Below is a small trained network, with its code and all its weights. Each question gives an input and a class and asks what happens when units are switched off, that is, made to give their printed mean instead of their output.

import numpy as np


def w(rows, s, z=0):
    codes = np.array(rows[::2]) - 128.0
    scale = np.full(codes.shape[1], s)
    scale[-1] = z or s
    return codes * scale


def f(y):
    return y / 2 * (1 + np.tanh(0.7978845608 * (y + 0.044715 * y**3)))


def log_softmax(a):
    a = a - a.max(-1, keepdims=True)
    return a - np.log(np.exp(a).sum(-1, keepdims=True))


def net(x, mask):
    res = np.array(x, float).reshape(1, 8) / 4 @ E
    y = f(res @ A[0][:, :-1].T + A[0][:, -1])
    res = res + np.where(mask, y, B[0][:, -1]) @ B[0][:, :-1]
    return log_softmax(res[-1] @ U[:, :-1].T + U[:, -1])


A, B = {}, {}
E = w([
[172,251,91,184,87,87,206,95,44,179,138,193],'x0',
[123,176,66,164,134,110,176,232,208,27,162,170],'x1',
[141,114,130,133,73,6,151,32,189,130,195,45],'x2',
[126,131,129,126,130,125,127,133,125,129,126,123],'x3',
[128,129,128,131,129,133,129,127,130,130,133,128],'x4',
[129,133,129,132,129,131,127,132,125,125,129,114],'x5',
[128,124,127,127,130,124,126,126,130,132,127,137],'x6',
[126,128,130,123,129,127,131,124,132,131,126,134],'x7',
],0.013)
A[0] = w([
[115,30,137,126,134,174,86,172,190,74,117,123,251],'neuron 1',
[83,147,148,125,156,169,164,115,185,174,137,103,124],'neuron 2',
[137,206,147,138,120,98,171,89,70,159,138,127,120],'neuron 3',
[121,3,165,99,135,128,72,102,191,128,133,43,192],'neuron 4',
[138,104,99,183,127,101,119,102,157,118,164,121,87],'neuron 5',
[149,113,90,142,103,86,127,96,165,106,166,111,64],'neuron 6',
[139,200,98,160,108,125,148,141,70,101,122,196,95],'neuron 7',
[137,101,141,111,107,91,115,27,112,133,127,89,125],'neuron 8',
[135,62,155,128,123,205,86,47,17,187,101,126,226],'neuron 9',
[135,126,121,145,104,31,158,76,211,97,147,98,2],'neuron 10',
[127,84,139,152,118,84,105,10,111,177,138,76,95],'neuron 11',
],0.017,0.0077)
B[0] = w([
[141,84,105,96,146,161,130,92,209,63,112,59,230],'neuron 1',
[119,103,148,100,121,137,167,124,145,123,127,173,138],'neuron 2',
[155,165,110,124,122,149,131,62,110,173,122,122,195],'neuron 3',
[112,18,189,162,122,91,115,254,85,134,147,183,244],'neuron 4',
[94,129,154,92,129,143,107,124,117,158,119,143,157],'neuron 5',
[81,151,152,112,141,112,95,122,115,149,127,110,170],'neuron 6',
[129,174,101,179,109,137,157,204,94,118,153,188,192],'neuron 7',
[223,114,92,139,98,126,182,140,173,128,153,159,202],'neuron 8',
[33,180,178,70,156,51,68,103,101,153,109,108,253],'neuron 9',
[65,176,165,80,157,74,78,99,93,141,93,113,200],'neuron 10',
[194,83,74,191,106,215,173,112,144,104,140,114,221],'neuron 11',
],0.018,0.039)
U = w([
[58,113,193,55,159,84,39,122,160,125,85,85,208],'0',
[150,116,117,204,89,158,161,218,125,117,166,202,232],'1',
[77,253,120,101,121,100,89,52,66,199,95,140,87],'2',
[215,144,84,161,56,160,162,27,137,188,149,119,3],'3',
[133,126,74,127,150,235,148,149,236,45,102,96,69],'4',
],0.0079,0.0031)

Each question gives the input, the list of numbers given to net, and the class t.
The units are the neurons (one row each of A and B). Each row of codes is followed by its name. A weight is (code - 128) times the scale printed after its matrix; where a second scale follows, it is the last column's (A, B and U).
mask holds one flag per neuron, in row order. A switched-off neuron (its flag False) gives its mean, the last column of its row in B, instead of its output. The means were averaged over made-up inputs and are rounded, as every weight is.
A unit's drop is (log p(t) with every unit on - log p(t) with that unit switched off) / (log p(t) with every unit on - log p(t) with every unit switched off).
The circuit of an input: a set's keep is (log p(t) with only the set's units on - log p(t) with every unit switched off) / (log p(t) with every unit on - log p(t) with every unit switched off). Starting from all 11 units, units are removed one at a time, each time the one whose removal leaves the highest keep (on an exact tie, the one counted first), for as long as the keep stays at least 0.8.
units of the circuit, in order: the units of the circuit, biggest drop first
top k neurons: the k neurons with the biggest drops, biggest first
drop when u is switched off: that unit's drop, to one decimal
input [-4,0,7,4,-4,1,7,0], class 1: top 2 neurons : neuron 9; neuron 4
input [1,1,8,-8,0,-1,-5,0], class 2: units of the circuit, in order : neuron 1
input [3,0,8,-1,-5,-6,2,-1], class 3: top 2 neurons : neuron 11; neuron 9
input [8,8,1,-3,3,-8,-4,4], class 2: top 3 neurons : neuron 4; neuron 11; neuron 3
input [3,-8,8,-3,8,-7,0,-6], class 3: top 2 neurons : neuron 11; neuron 8
input [-4,-3,1,-4,-7,-7,2,7], class 1: top 2 neurons : neuron 4; neuron 10
input [0,8,-2,2,-2,0,-3,2], class 4: top 2 neurons : neuron 4; neuron 9
input [-6,1,-8,-5,3,1,2,1], class 4: top 4 neurons : neuron 1; neuron 10; neuron 9; neuron 6
input [6,0,5,7,2,-4,4,8], class 3: top 2 neurons : neuron 9; neuron 11
input [6,-1,0,-5,-6,0,2,-8], class 2: top 2 neurons : neuron 4; neuron 11
input [2,-4,1,-6,8,-1,0,6], class 3: top 2 neurons : neuron 10; neuron 11
input [-4,1,-2,3,0,-4,-3,6], class 4: top 2 neurons : neuron 9; neuron 10
input [-1,0,3,0,-6,2,8,6], class 1: top 2 neurons : neuron 9; neuron 1
input [0,8,-5,-1,-8,-4,4,-2], class 4: units of the circuit, in order : neuron 4
input [7,-7,1,1,0,-1,-6,-1], class 3: top 3 neurons : neuron 11; neuron 8; neuron 10
input [-4,4,-5,1,-7,7,7,8], class 4: drop when neuron 9 is switched off : 0.5
input [-8,3,-1,-4,4,-3,-2,-3], class 4: drop when neuron 9 is switched off : 1.4
input [-7,-6,3,5,-4,-6,-4,-3], class 1: drop when neuron 4 is switched off : 1.4
